Here is a tiny trained network, its code and every weight. The questions are about switching its units off for an input and a class, where a switched-off unit gives its printed mean instead of its output.

import numpy as np


def w(rows, s, z=0):
    codes = np.array(rows[::2]) - 128.0
    scale = np.full(codes.shape[1], s)
    scale[-1] = z or s
    return codes * scale


def f(y):
    return np.maximum(y, 0)


def log_softmax(a):
    a = a - a.max(-1, keepdims=True)
    return a - np.log(np.exp(a).sum(-1, keepdims=True))


def net(x, mask):
    res = np.array(x, float).reshape(1, 4) / 4 @ E
    y = f(res @ A[0][:, :-1].T + A[0][:, -1])
    res = res + np.where(mask, y, B[0][:, -1]) @ B[0][:, :-1]
    return log_softmax(res[-1] @ U[:, :-1].T + U[:, -1])


A, B = {}, {}
E = w([
[122,98,52,253,61,69],'x0',
[52,205,86,42,73,50],'x1',
[192,29,227,75,16,61],'x2',
[218,250,120,150,71,156],'x3',
],0.0059)
A[0] = w([
[160,20,129,178,136,145,202],'n1',
[224,223,184,87,149,202,197],'n2',
[190,131,179,131,188,236,170],'n3',
[120,210,62,196,114,105,175],'n4',
[172,20,148,177,71,74,215],'n5',
[217,120,196,74,20,95,253],'n6',
[188,180,177,56,100,127,177],'n7',
[97,130,146,59,93,45,203],'n8',
[23,81,153,32,109,68,198],'n9',
[48,161,106,150,252,209,187],'n10',
[172,35,175,200,137,142,188],'n11',
[47,138,111,145,254,201,194],'n12',
[77,162,8,144,77,77,184],'n13',
[143,234,47,183,100,94,188],'n14',
[115,129,150,121,211,193,168],'n15',
[196,228,114,104,54,81,191],'n16',
[45,126,105,121,247,166,204],'n17',
[137,231,64,198,131,129,192],'n18',
[131,115,132,153,192,221,170],'n19',
[5,120,59,122,143,125,181],'n20',
],0.0061,0.0042)
B[0] = w([
[194,54,162,137,178,95,214],'n1',
[173,192,149,120,102,203,214],'n2',
[217,151,122,88,102,152,195],'n3',
[99,70,86,166,154,207,209],'n4',
[155,32,191,169,126,119,242],'n5',
[128,144,189,172,32,134,254],'n6',
[126,186,160,148,84,139,194],'n7',
[64,145,171,133,55,87,213],'n8',
[67,153,185,105,107,34,233],'n9',
[139,170,33,65,220,144,232],'n10',
[214,64,182,158,164,119,215],'n11',
[162,186,43,75,255,95,228],'n12',
[37,51,118,160,130,143,214],'n13',
[76,78,69,180,110,245,221],'n14',
[187,175,72,84,148,93,184],'n15',
[92,156,104,180,56,195,209],'n16',
[123,169,69,91,227,74,222],'n17',
[106,62,48,116,144,236,220],'n18',
[196,157,101,80,163,131,187],'n19',
[70,123,125,124,198,83,208],'n20',
],0.0067,0.0069)
U = w([
[254,188,76,28,175,145,31],'0',
[74,122,75,123,207,166,17],'1',
[97,107,95,196,60,206,104],'2',
[247,38,210,187,130,110,247],'3',
[46,95,195,103,81,15,160],'4',
[149,247,195,113,65,155,105],'5',
[96,163,120,83,181,7,248],'6',
],0.0065,0.0014)

Each question gives the input, the list of numbers given to net, and the class t.
The units are the neurons (one row each of A and B). Each row of codes is followed by its name. A weight is (code - 128) times the scale printed after its matrix; where a second scale follows, it is the last column's (A, B and U).
mask holds one flag per neuron, in row order. A switched-off neuron (its flag False) gives its mean, the last column of its row in B, instead of its output. The means were averaged over made-up inputs and are rounded, as every weight is.
A unit's drop is (log p(t) with every unit on - log p(t) with that unit switched off) / (log p(t) with every unit on - log p(t) with every unit switched off).
The circuit of an input: a set's keep is (log p(t) with only the set's units on - log p(t) with every unit switched off) / (log p(t) with every unit on - log p(t) with every unit switched off). Starting from the 12 units with the biggest drops (on a tie, the unit counted first), units are removed one at a time, each time the one whose removal leaves the highest keep (on an exact tie, the one counted first), for as long as the keep stays at least 0.8.
circuit, biggest first: the units of the circuit, biggest drop first
most important unit: the unit with the biggest drop
k most important neurons: the k neurons with the biggest drops, biggest first
drop when u is switched off: that unit's drop, to one decimal
input [-7,-1,2,-5], class 6: circuit, biggest first -> (n9; n14; n17)
input [-5,7,-6,-6], class 6: most important unit -> n9
input [-8,4,8,0], class 5: circuit, biggest first -> (n7; n6)
input [-7,4,3,-6], class 4: circuit, biggest first -> (n9; n8)
input [-1,-3,-2,-7], class 6: circuit, biggest first -> (n18; n14; n17)
input [-4,7,-8,-7], class 6: 3 most important neurons -> (n9; n17; n20)
input [-3,-2,-1,-6], class 6: circuit, biggest first -> (n18; n14; n17)
input [-2,6,-6,7], class 1: 2 most important neurons -> (n6; n10)
input [-1,0,-8,-8], class 6: drop when n20 is switched off -> 0.5
input [-3,1,5,-2], class 4: drop when n9 is switched off -> 0.2
input [-4,-3,0,8], class 5: drop when n9 is switched off -> -0.1
input [-7,8,4,0], class 4: 2 most important neurons -> (n9; n8)
